Below is a small trained network, with its code and all its weights. Each question gives an input and a target symbol and asks what happens when units are switched off, that is, made to give their printed mean instead of their output.

import numpy as np


def w(rows, s, z=0):
    codes = np.array(rows[::2]) - 128.0
    scale = np.full(codes.shape[1], s)
    scale[-1] = z or s
    return codes * scale


def f(y):
    return y / 2 * (1 + np.tanh(0.7978845608 * (y + 0.044715 * y**3)))


def softmax(a):
    e = np.exp(a - a.max(-1, keepdims=True))
    return e / e.sum(-1, keepdims=True)


def log_softmax(a):
    a = a - a.max(-1, keepdims=True)
    return a - np.log(np.exp(a).sum(-1, keepdims=True))


def net(x, mask):
    ids = ['ΠΣΦΩδεζτ'.index(c) for c in x.split()]
    T = len(ids)
    res = E[ids] + P[:T]
    u = 0
    for l in range(2):
        q, k, v = (res @ M[l].T for M in (Q, K, V))
        z = softmax(np.where(np.tri(T) > 0, q @ k.T / 4**0.5, -1e9)) @ v
        res = res + np.where(mask[u], z, O[l][:, -1]) @ O[l][:, :-1]
        u += 1
        y = f(res @ A[l][:, :-1].T + A[l][:, -1])
        res = res + np.where(mask[u : u + 4], y, B[l][:, -1]) @ B[l][:, :-1]
        u += 4
    return log_softmax(res[-1] @ U[:, :-1].T + U[:, -1])


Q, K, V, O, A, B = {}, {}, {}, {}, {}, {}
E = w([
[116,128,134,178,79],'Π',
[106,97,210,170,84],'Σ',
[75,122,120,131,118],'Φ',
[109,192,175,141,76],'Ω',
[235,61,73,156,86],'δ',
[97,169,210,99,200],'ε',
[187,151,186,193,104],'ζ',
[87,172,95,1,183],'τ',
],0.016)
P = w([
[2,155,210,215,213],'0',
[155,165,242,186,100],'1',
[156,164,223,194,154],'2',
[33,92,235,177,90],'3',
[116,158,110,175,225],'4',
[95,157,131,128,216],'5',
[77,165,120,176,211],'6',
[113,149,179,88,187],'7',
[203,220,152,120,226],'8',
[175,195,149,118,157],'9',
[142,173,152,103,215],'10',
],0.0049)
Q[0] = w([
[78,134,196,119,95],'0.h0',
[97,190,17,35,178],'0.h0',
[167,90,146,3,156],'0.h0',
[140,29,120,179,134],'0.h0',
],0.0079)
K[0] = w([
[27,188,51,167,172],'0.h0',
[208,152,174,2,47],'0.h0',
[146,179,60,17,161],'0.h0',
[159,78,36,202,176],'0.h0',
],0.0064)
V[0] = w([
[113,137,128,198,120],'0.h0',
[2,100,195,67,97],'0.h0',
[190,127,161,176,91],'0.h0',
[153,80,181,111,66],'0.h0',
],0.01)
O[0] = w([
[82,147,114,117,106,202],'0.h0',
[133,165,115,121,251,254],'0.h0',
[109,112,125,53,94,184],'0.h0',
[115,119,188,117,156,176],'0.h0',
],0.013,0.0053)
A[0] = w([
[74,202,143,169,190,74],'0.n0',
[79,121,109,41,116,2],'0.n1',
[120,96,83,191,201,143],'0.n2',
[61,2,233,220,112,233],'0.n3',
],0.0063,0.005)
B[0] = w([
[89,38,131,191,130,241],'0.n0',
[168,118,146,239,120,107],'0.n1',
[150,58,111,62,81,174],'0.n2',
[254,195,72,130,133,253],'0.n3',
],0.0081,0.0062)
Q[1] = w([
[124,230,193,125,224],'1.h0',
[191,18,157,213,178],'1.h0',
[55,98,162,91,177],'1.h0',
[165,28,159,3,109],'1.h0',
],0.0065)
K[1] = w([
[66,212,112,78,182],'1.h0',
[120,126,129,135,182],'1.h0',
[149,116,254,147,128],'1.h0',
[214,146,168,159,157],'1.h0',
],0.008)
V[1] = w([
[6,151,144,109,91],'1.h0',
[170,139,169,135,81],'1.h0',
[120,103,110,116,107],'1.h0',
[83,149,116,112,124],'1.h0',
],0.011)
O[1] = w([
[135,183,71,244,153,51],'1.h0',
[139,209,196,93,92,3],'1.h0',
[173,58,2,101,128,25],'1.h0',
[131,132,77,110,111,109],'1.h0',
],0.0079,0.0032)
A[1] = w([
[143,134,178,148,45,50],'1.n0',
[61,155,68,38,161,3],'1.n1',
[57,145,156,39,81,124],'1.n2',
[92,178,240,162,255,65],'1.n3',
],0.0072,0.0022)
B[1] = w([
[105,148,142,102,255,146],'1.n0',
[184,147,21,146,236,132],'1.n1',
[142,137,137,215,169,149],'1.n2',
[39,95,87,152,60,248],'1.n3',
],0.007,0.013)
U = w([
[149,103,142,166,163,2],'Π',
[158,179,194,133,253,41],'Σ',
[102,228,100,162,137,105],'Φ',
[141,225,157,127,209,16],'Ω',
[179,4,134,95,93,208],'δ',
[147,182,73,142,128,107],'ε',
[222,141,66,185,254,201],'ζ',
[15,121,235,146,158,118],'τ',
],0.0052,0.0025)

Each question gives the input, a string of symbols that net reads in full, and the target symbol t.
The units are the heads (4 rows each of Q, K, V and O) and the neurons (one row each of A and B). Each row of codes is followed by its name. A weight is (code - 128) times the scale printed after its matrix; where a second scale follows, it is the last column's (O, A, B and U).
mask holds one flag per unit, layer by layer, with each layer's heads first. A switched-off unit (its flag False) gives its mean, the last column of its rows in O or B, instead of its output. The means were averaged over made-up inputs and are rounded, as every weight is.
A unit's drop is (log p(t) with every unit on - log p(t) with that unit switched off) / (log p(t) with every unit on - log p(t) with every unit switched off).
The circuit of an input: a set's keep is (log p(t) with only the set's units on - log p(t) with every unit switched off) / (log p(t) with every unit on - log p(t) with every unit switched off). Starting from all 10 units, units are removed one at a time, each time the one whose removal leaves the highest keep (on an exact tie, the one counted first), for as long as the keep stays at least 0.8.
units of the circuit, in order: the units of the circuit, biggest drop first
unit that matters most: the unit with the biggest drop
k most important neurons: the k neurons with the biggest drops, biggest first
k most important neurons of layer l: the k neurons of layer l with the biggest drops, biggest first
drop when u is switched off: that unit's drop, to one decimal
input τ ε Φ, target δ: units of the circuit, in order : [0.h0, 1.h0, 0.n2]
input Φ Ω Φ Σ, target ζ: unit that matters most : 0.n3
input Σ ε Φ Σ ζ, target τ: units of the circuit, in order : [0.h0, 0.n3, 1.n3]
input Ω Π ε Φ δ Φ Σ Φ ε, target τ: 3 most important neurons : [1.n3, 0.n3, 0.n0]
input δ Σ Σ, target Σ: 2 most important neurons of layer 1 : [1.n0, 1.n3]
input δ Ω Σ ζ, target Σ: 2 most important neurons of layer 1 : [1.n0, 1.n3]
input τ Φ ζ, target δ: units of the circuit, in order : [0.h0, 1.h0]
input Φ Φ Π, target ζ: 2 most important neurons : [1.n3, 0.n3]
input Φ Ω Φ Π, target ζ: 4 most important neurons : [0.n3, 1.n3, 0.n0, 0.n2]
input Φ ε Ω ζ, target ζ: units of the circuit, in order : [1.h0, 0.n3, 0.h0]
input Σ δ Σ Σ Σ Σ δ Σ Σ ζ ε, target τ: 2 most important neurons : [1.n3, 0.n3]
input Σ Π ζ, target τ: drop when 0.n3 is switched off : 0.3
input Φ τ Φ, target ζ: drop when 0.n2 is switched off : 0.2
input Π Ω Π Π Σ δ ε τ δ, target δ: drop when 0.h0 is switched off : 0.6
input Φ τ Φ Σ τ, target ζ: drop when 1.n1 is switched off : 0.3
input δ Φ Φ δ Φ Σ δ Π δ Φ τ, target ζ: most important neuron of layer 0 : [0.n2]
